[ 0.17  0.34  2.07 -0.49  1.59  0.95  0.20  0.35 -0.30 -0.21  0.58  0.20
 -1.51  2.97  1.85 -1.32  0.64 -0.92 -2.63  0.52 -0.28  0.67]  <56>
[-1.61 -0.63  0.48  0.19 -1.65 -0.02  1.70  2.14 -0.59 -0.27  0.50  0.21
  0.22 -0.33 -0.40 -1.49  0.00  0.58 -0.29  0.26  0.48 -1.26]  <51>
[-0.42 -0.31  0.42 -0.07 -1.36  0.75  1.45  2.19  0.65 -0.14  2.55 -0.59
 -0.32  0.57 -0.46 -0.44  0.93 -0.32 -0.20  0.74  1.08 -0.11]  <51>
[-0.51 -0.26  1.40 -0.57 -2.30  1.28 -0.59  1.67 -0.26  0.80 -0.05  0.53
 -0.76  1.40  0.12  1.09  1.08 -0.71 -0.75 -0.06 -0.92 -0.79]  <46>
[ 1.28  0.06 -0.01 -0.14  0.41  0.43  1.52  0.76  0.15 -0.92  1.48 -0.09
 -0.31  1.08 -0.08 -1.66  0.45  0.47  0.29 -0.56 -0.20  0.88]  <45>
[ 0.55 -1.32  0.82 -0.23 -0.89  0.78 -1.99  0.51  0.32  0.62  0.84  0.61
 -1.24  2.07 -0.63  2.58  0.02 -0.44 -1.81 -1.14 -1.12  1.40]  <46>
[ 0.18 -0.42  1.03  0.13 -2.03 -0.13  0.02  1.41  2.45  0.50  0.60  0.06
 -0.57  1.09 -0.18  1.28  0.32 -0.22  1.14 -0.34 -0.13 -0.38]  <46>
[-1.34 -1.41  0.88 -0.58 -3.62  0.28  0.59  1.95 -0.93  0.12 -2.01 -0.34
 -1.02  0.17  0.42 -2.31 -0.44 -0.60  0.45 -0.27 -0.23 -1.39]  <46>
[ 0.35  0.21  0.49 -0.18 -1.03 -1.23  0.20  0.67 -0.06 -0.08  0.37  0.46
  0.43  0.24  0.09 -1.50 -0.17  0.39 -0.24 -0.40 -0.64 -0.58]  <45>
[-0.06 -0.49  0.20 -0.59  1.15  0.32  0.01 -0.17 -1.12  0.69  1.15  0.36
 -1.03  0.08 -0.34 -0.22  1.44 -1.01 -0.89  0.44 -0.10 -0.06]  <56>
[ 1.04 -0.21  0.96 -0.52  0.34  1.26  1.05  0.00 -0.54 -0.88  0.90  0.79
 -1.07  1.68 -0.59 -1.71  1.68  0.93 -1.16  0.09 -0.53  0.70]  <45>
[-0.40  0.44 -0.34  0.23  1.17 -0.48  1.07  0.13  0.11 -0.49 -0.07 -0.27
  0.59  2.54 -0.14 -1.77  1.07 -0.47 -0.99  0.01  0.17  0.90]  <51>
[-0.48  0.35 -0.17  0.05  0.39  0.08  0.03  0.42 -0.20 -1.84 -0.58 -0.20
 -0.46  0.67  0.89 -3.42  1.28  0.13 -0.19 -0.06  0.29 -1.40]  <51>
[-0.67  0.14  0.00 -0.55 -1.57  0.15  0.13  1.82  0.01 -0.71 -0.28 -0.32
  0.22  0.83  0.66 -3.07  0.60 -0.68  0.34  0.48  0.08 -1.80]  <51>
[ 0.95  0.02 -0.24 -0.33 -0.15  1.07 -0.08 -0.23  0.80 -1.11  0.81 -1.07
  1.45 -0.18 -0.19 -2.04  0.19  0.67 -1.06  0.47  0.43  0.62]  <45>
[ 0.07  0.14  0.99  0.66 -0.43 -0.39 -0.94 -0.21  0.86 -0.18  0.01 -0.41
  0.50  0.72  0.33 -2.25  1.53 -0.66  1.27  0.05  0.04 -0.97]  <51>
[ 0.15  0.98 -0.26 -0.33  3.01  0.70  0.36  1.86  0.57  0.50  1.83 -0.78
  0.43  1.95 -0.67  0.58  0.24 -0.37 -1.27  0.05  0.74  1.89]  <56>
[ 0.07 -1.01  0.78 -0.25 -1.13 -0.08  0.70  2.03 -0.33  0.55  0.60  0.12
 -0.12  2.17 -0.61  1.40  0.46 -1.89  0.61  0.12 -0.45 -0.61]  <46>
[-1.42  0.43  1.50  0.01 -2.01  0.14  1.10  0.87 -0.17  0.32 -0.90  0.79
  1.13  1.40  0.30 -1.48  0.24 -0.44  0.75 -0.34 -0.34 -1.36]  <46>
[ 0.28  0.73 -0.06  0.14  0.78  0.32 -0.31 -0.29 -0.21 -0.10 -0.65 -0.11
 -0.93  0.01  0.01  0.21  0.10 -0.19 -0.57 -0.37 -0.26  0.19]  <56>
[-0.45  1.16 -0.05 -1.22 -0.06  1.35 -1.00  0.29  0.87 -0.10  0.49 -0.07
 -0.10  2.03  1.11 -2.81  1.12 -0.98 -1.75 -0.31  0.35 -0.03]  <51>
[ 0.19 -0.69  0.00 -0.01 -0.31  0.61  0.46  2.59  0.57  0.44  1.01 -0.66
 -1.75  2.47 -1.52  4.19 -0.45 -0.59  1.45  0.34 -0.76  0.19]  <46>
[-2.12 -0.61  1.07 -0.48 -0.46 -0.03  0.82  0.07  0.26  0.19  0.13  1.13
 -0.62  2.34 -0.46  0.30  0.06 -0.46 -0.67  0.07 -1.21 -0.33]  <46>
[ 0.22  0.16  0.28 -0.50  2.31  0.86 -0.06 -1.10 -0.02  0.51  1.38 -1.57
 -0.37 -0.60  0.43 -3.10  1.55 -0.03 -0.95  0.48  0.97  0.22]  <56>
[-0.53 -0.50  0.46  0.31 -2.53 -0.92 -0.25  2.10  0.07  0.47  0.94  0.77
  0.29  1.38  0.45  0.47 -0.07 -0.30  0.12 -6.07  0.14 -1.01]  <51>
[ 0.38  0.20  1.06 -0.48 -0.97  0.20  0.58  1.07 -0.21  0.38  0.33 -0.24
 -0.87  0.28  0.06  0.26  0.34  0.22  0.79 -0.39 -1.09 -0.71]  <46>
[ 1.35  0.13  0.18 -0.77  0.97  1.14 -0.20  0.64 -0.10 -0.67  2.11  0.57
  0.20  0.79 -0.43 -1.44  0.38  0.26 -2.96 -0.26 -0.08  0.71]  <45>

[-0.05  0.01 -0.21 -0.58 -0.04 -0.05  0.20 -0.74 -0.17 -0.07 -0.35  0.48
 -0.19 -0.17  0.06 -0.23  0.01 -0.06  0.13  0.15  0.48  0.47]  <35>
[-0.01 -0.15 -0.01 -0.41 -0.87 -0.19 -0.02 -0.88  0.63 -0.63 -0.23  0.06
 -0.52 -0.05 -0.30 -0.31 -0.05  0.29  0.14  0.22  0.90  0.81]  <35>
[ 0.63 -0.16 -0.56  0.22  0.31 -0.29  0.04  0.53 -0.50  0.14 -0.16 -0.38
 -0.94  0.84  0.56 -0.19 -0.26 -0.47  0.21  0.21 -0.33 -0.21]  <34>
[ 0.29 -0.14 -0.37 -0.38 -0.99  0.01  0.01  0.62 -0.28  0.32  0.42 -0.29
 -0.09  0.57  0.20  0.74 -0.29  0.25 -0.24 -0.28 -0.66 -0.94]  <34>
[-0.15  0.11  0.35 -0.78 -0.07 -0.57 -0.12 -0.29  0.50 -0.64  1.05 -0.33
 -0.83 -0.59 -1.13 -0.01  0.00  0.59  0.21 -0.28  0.25 -0.52]  <36>
[-0.70  0.08  0.19  0.82  2.06 -0.82  0.45 -1.41 -0.73  0.58  0.86 -1.31
  0.93 -0.59  1.34  0.07  0.45  0.07  0.10 -0.36 -0.20 -0.33]  <30>
[-0.04 -0.27 -0.06 -0.08  0.20 -0.19 -0.35 -0.84  0.31 -0.74 -0.08  0.25
 -0.59 -0.18 -0.20 -0.66  0.07 -0.23  0.27  0.38  0.51  0.36]  <35>
[ 0.30 -0.21  0.56 -0.16  0.18  0.24  0.20  0.17 -0.01  0.81 -0.08 -0.50
 -0.58 -0.44 -0.27 -0.42 -0.62 -0.69  0.13  0.15  0.07 -0.52]  <34>
[-0.33 -0.34 -0.39  0.14  0.65 -0.46  0.20 -0.69  0.22  1.12  0.17 -0.45
  0.80 -0.78  1.59 -0.36 -0.16  1.59 -0.96  0.22 -0.78  0.39]  <30>
[-0.01  0.15  0.52 -0.19 -1.06  0.10 -0.06  0.22  0.14 -0.70 -0.21  0.09
 -0.10 -0.10 -0.02 -0.28  0.11  0.19  0.34  0.24  0.96  0.62]  <35>
[ 0.42  0.08  0.81  0.06 -0.72  0.34  0.25  0.99 -0.53  1.05 -0.89 -0.79
  0.15 -0.68  0.38 -0.06 -0.29  0.77 -0.17 -0.18  0.28  0.27]  <34>
[ 0.40 -0.01 -0.28  0.95  0.29  0.10  0.05  0.47 -0.70  0.46  0.02 -0.34
 -0.39  0.98  1.27  0.76  0.23  0.11  0.14 -0.31 -0.60 -0.42]  <30>
